Here is a tiny trained network, its code and every weight. The questions are about switching its units off for an input and a class, where a switched-off unit gives its printed mean instead of its output.

import numpy as np


def w(rows, s, z=0):
    codes = np.array(rows[::2]) - 128.0
    scale = np.full(codes.shape[1], s)
    scale[-1] = z or s
    return codes * scale


def f(y):
    return np.maximum(y, 0)


def log_softmax(a):
    a = a - a.max(-1, keepdims=True)
    return a - np.log(np.exp(a).sum(-1, keepdims=True))


def net(x, mask):
    res = np.array(x, float).reshape(1, 4) / 4 @ E
    y = f(res @ A[0][:, :-1].T + A[0][:, -1])
    res = res + np.where(mask, y, B[0][:, -1]) @ B[0][:, :-1]
    return log_softmax(res[-1] @ U[:, :-1].T + U[:, -1])


A, B = {}, {}
E = w([
[126,60,101,171,211,78],'x0',
[129,128,127,129,127,127],'x1',
[38,176,158,180,161,132],'x2',
[124,152,167,70,134,4],'x3',
],0.014)
A[0] = w([
[82,181,180,128,171,96,93],'n1',
[179,69,133,102,126,63,117],'n2',
[134,162,145,81,73,140,197],'n3',
[109,61,88,174,200,115,119],'n4',
[107,179,168,77,132,68,161],'n5',
[166,108,99,107,88,146,98],'n6',
[156,65,70,177,132,191,52],'n7',
[156,133,163,126,155,140,111],'n8',
[159,85,77,88,148,70,118],'n9',
[144,59,125,97,157,74,113],'n10',
[142,82,133,174,186,113,136],'n11',
[93,187,138,161,92,173,124],'n12',
[120,187,172,88,126,59,138],'n13',
[101,199,199,84,127,50,5],'n14',
[146,67,104,89,145,70,118],'n15',
[149,156,148,103,77,119,61],'n16',
[193,91,133,100,163,79,118],'n17',
[41,157,161,167,167,109,49],'n18',
[83,172,153,169,111,185,113],'n19',
[48,182,123,177,92,198,121],'n20',
[213,94,98,104,88,134,186],'n21',
[155,68,117,113,149,63,111],'n22',
[135,133,124,142,115,119,115],'n23',
[246,110,77,67,90,174,64],'n24',
[154,78,88,161,135,200,166],'n25',
[142,161,180,66,49,134,45],'n26',
[84,66,74,187,229,120,13],'n27',
[145,107,152,133,134,107,93],'n28',
[75,160,159,162,167,88,7],'n29',
[87,167,127,138,174,119,160],'n30',
[118,200,128,96,78,166,166],'n31',
[46,144,157,142,166,117,172],'n32',
[151,197,148,68,56,150,119],'n33',
[186,72,75,86,60,137,135],'n34',
],0.011,0.012)
B[0] = w([
[114,84,109,135,117,103,183],'n1',
[146,167,131,103,170,153,213],'n2',
[138,123,147,160,78,154,218],'n3',
[98,81,114,117,124,93,234],'n4',
[89,97,93,107,154,103,228],'n5',
[138,114,142,149,102,114,165],'n6',
[85,93,80,74,165,70,204],'n7',
[131,122,129,131,131,133,128],'n8',
[133,165,140,104,163,154,210],'n9',
[142,158,138,107,172,171,206],'n10',
[104,114,105,106,135,101,212],'n11',
[162,163,161,123,139,160,200],'n12',
[108,84,105,106,143,89,222],'n13',
[188,85,190,251,12,138,188],'n14',
[150,161,138,112,174,164,208],'n15',
[109,119,104,104,143,113,150],'n16',
[136,165,134,110,168,159,208],'n17',
[102,79,100,102,142,73,185],'n18',
[164,162,158,118,140,147,203],'n19',
[171,175,159,130,147,167,235],'n20',
[87,89,99,106,161,83,241],'n21',
[143,150,137,105,158,156,208],'n22',
[128,127,130,125,129,127,128],'n23',
[142,100,158,179,62,121,211],'n24',
[126,99,130,153,93,98,252],'n25',
[85,86,87,81,185,80,175],'n26',
[157,78,168,210,26,121,209],'n27',
[127,140,127,123,138,142,141],'n28',
[72,96,80,61,192,77,156],'n29',
[145,125,148,150,100,147,199],'n30',
[162,162,170,139,112,161,213],'n31',
[166,133,146,152,85,147,228],'n32',
[91,71,86,130,134,77,206],'n33',
[116,86,118,160,98,96,220],'n34',
],0.013,0.012)
U = w([
[153,115,148,181,50,129,198],'0',
[78,98,76,106,162,96,10],'1',
[166,249,142,113,172,185,197],'2',
],0.018,0.0011)

Each question gives the input, the list of numbers given to net, and the class t.
The units are the neurons (one row each of A and B). Each row of codes is followed by its name. A weight is (code - 128) times the scale printed after its matrix; where a second scale follows, it is the last column's (A, B and U).
mask holds one flag per neuron, in row order. A switched-off neuron (its flag False) gives its mean, the last column of its row in B, instead of its output. The means were averaged over made-up inputs and are rounded, as every weight is.
A unit's drop is (log p(t) with every unit on - log p(t) with that unit switched off) / (log p(t) with every unit on - log p(t) with every unit switched off).
The circuit of an input: a set's keep is (log p(t) with only the set's units on - log p(t) with every unit switched off) / (log p(t) with every unit on - log p(t) with every unit switched off). Starting from the 12 units with the biggest drops (on a tie, the unit counted first), units are removed one at a time, each time the one whose removal leaves the highest keep (on an exact tie, the one counted first), for as long as the keep stays at least 0.8.
circuit, biggest first: the units of the circuit, biggest drop first
most important unit: the unit with the biggest drop
top k neurons: the k neurons with the biggest drops, biggest first
drop of u: that unit's drop, to one decimal
input [-8,1,7,0], class 2: most important unit : n20
input [1,2,-3,-5], class 1: top 3 neurons : (n7, n14, n27)
input [-7,-6,-1,3], class 1: top 2 neurons : (n26, n33)
input [3,8,7,0], class 0: top 4 neurons : (n32, n27, n21, n7)
input [-6,3,-1,8], class 1: top 2 neurons : (n26, n5)
input [8,6,5,0], class 0: top 2 neurons : (n27, n32)
input [-5,5,-5,1], class 1: top 3 neurons : (n26, n21, n33)
input [-2,0,6,4], class 0: drop of n14 : 2.3
input [7,-5,2,-3], class 0: drop of n27 : 3.1
input [-1,0,-8,3], class 1: drop of n21 : 0.1
input [5,7,7,-1], class 0: top 2 neurons : (n27, n32)
input [8,-6,5,-1], class 0: top 2 neurons : (n27, n32)
input [0,-1,5,-1], class 2: top 2 neurons : (n27, n14)
input [8,6,3,-5], class 0: circuit, biggest first : (n27)
